In the rows, 128 means zero.
Each row is followed by its group and then its class within the group.
[130 130 166 134 134 215 104 122 127 128 167  98 176 120 134 123  72  83
  77  44 173 124 186 206 156 162  35 141 128 127 160 158 121 134 144 117
 135 143  98 134 126 119 123 104 126 123 132 119 118 108 117 103 159 138
 127  89 120 114 121 138 145 130 121 100  80 145] : U > (38)
[136 136 154 121 119 201 121 138 125 118 195 103 185 109 119 141 107  70
  95   6 130 137 165 174 158 162  34 121 150 138 175 151 138 147 129 145
  97 136  94 137 101 104 133 121 126 121 131 128 121  91  99 111 131 114
 105 109 101 109 111 137 142 127 141 121  82 138] : U > (38)
[130 125 186 129 119 180 111 108 119 125 155 112 165 145 141 104  93  99
 116 111 136 132 126 144 161 117  56 131 123 133 145 185 122 134 158 152
 131 164  96 148 138 115 144  77 124 115 113 115 139 155 100 137 131 148
 125  72  85 135 129 135 129 137 133 195  95 126] : Y > (40)
[136 138 153 135 107 186 122 127  95 121 137 115 181 123 148 138  86 125
  97 113 175 143 163 137 159 143 123 138 129 142 133 174 128 128 192 145
 109 130  85 144 110 111 125 108 109 129 143 122 146 107 127  85 148 143
 104 123  69 148 129 121 121 118 131 141  70 138] : U > (31)
[129 124 132 119 114 168 123 143 168 132 162 107 168 116 167 132 106 142
 143 130 123 129 135 154 137 123  39 119 127 127 121 169 129 150 129 106
 140  88  49 135 154 119 149 123 129 123 115 119 127  99 100 152 128 150
 127  75 147 107 127 177  90 124 122 129  96 135] : N > (32)
[123 122 144 134 131 180 115 117 128 109 160 112 169 108  96 146  79  73
  97  43 154 129 143 143 157 159  72 131 128 131 148 125 118 124 114 151
 125 150  76 131 144 103 131  82  99 116 123 136 116 120  88 137 136 134
 118 113  98 118 124 127 118 145 127  81  99 142] : U > (31)
[131 128 129 129 146 190 105 127 103 140 174 113 159 118 121 132 111 158
 134 121 122 112 128 164 127 164  47 128 144 131 121 177 153 137 148 120
 137 106 134 146 138 146 130 109 130 149 140 165 127 103 103 131 147 181
 131  76 115 113 135 147 117 118 123 118 100 126] : N > (32)
[128 126 139 140 124 201 119 149 160 118 165 101 172 130 106 140 100 122
 137 126 123 146 158 167 113 143  60 126 126 114 114 194 166 145 137 114
 152 123 149 147 139 165 146 104 119 120 106 136 128 107 105 106 136 161
 127  82  45 104 105 141 109 128 120 120  92 114] : N > (27)
[133 127 174 146 178  95 124 114 115  83 139 126 159 115 130 149   4  75
 124  75 151 141 156 116 166 130 150 126 128 128 117 137 104 126 135 186
 169 163 106 141 114 105 120 126 122 119 115 123 134 113 128 136 129 162
 135 120  93 165 163 114 114 123 134 123  96 148] : Y > (28)
[116 132 135 134 111 155 114 122 117 120 153 105 179 117 109 128  93  81
 120  67 132 135 132 142 144 144  72 129 126 106 154 165 133 121  77 159
 127 150 118 134 120 119 140 114 136 119 113 114 125 107 123 106 154 126
 132 127 125 116 127 129 126 134 114 116 115 141] : Y > (40)
[118 122 126 126 122 170 120 123 102 124 132 121 147 101 131 129 110  72
 104  53 144 128 133 147 146 158 111 132 145 100 142 120 120 109 130 167
 145 150  87 131 114 128 145 121 125 106 126 136 120 132  97 131 138 150
 133 131 136 125 127 126 147 130 123 157 119 137] : Y > (28)
[122 132 147 162 123 180 130 114 112 161 147 110 131 138 135 121  86 110
 111  88 151 147 145 136 126 132  83 146 133 147 137 159 105 121 147 175
 110 131  70 139 136 126 128 110 127 121 129 138 115 108 121 120 137 160
 123 103  77 118 129 130 117 132 147 119  99 137] : U > (31)
[127 141 133 136 125 176 124 123 155 119 154 104 171 120 117 142 116 110
 157  80 129 141 125 158 100 141  44 141 129 113 117 162 138 127 138 135
 140 105 141 135 152 120 123 102 125 113 128 139 117 114 111 130 169 149
 133  79  88 109 131 129 103  58  99 114  96 126] : N > (27)
[129 131 145 121 124 248 119 163 128 104 153  98 193 109 142 131  97  81
  91   5 182 118 172 150 167 151  42 130 133 139 142 181 136 184 144 154
 137 147  82 143 133 106 132 117 133 115 125 139 126 121 106 115 167 186
 111 101  62 135 116 122 110 114 131 141  98 137] : U > (31)
[124 134 172  94 120 181 133 117  98 114 148 114 144 129 129 127  72  86
  95  53 150 144 147 129 151 149 121 130 111 133 145 125 127 126 140 160
 143 152  99 141 142 118 129 124 170 134 130 120 184 120 130 108 151 132
 116 116  71 105 120 132 147 121 117 134  92 154] : U > (38)
[120 144 153 149 130 188 115 116 102 110 145 101 165 130 135 118  89 111
  83  63 160 121 142 157 157 159  73 145 124 139 157 158 104 137 137 163
 125 153  66 151 155 112 142 119 145 115 128 132 108  91  82 113 136 158
 130 137  98 132 124 116 141 134 136 128 100 139] : Y > (40)
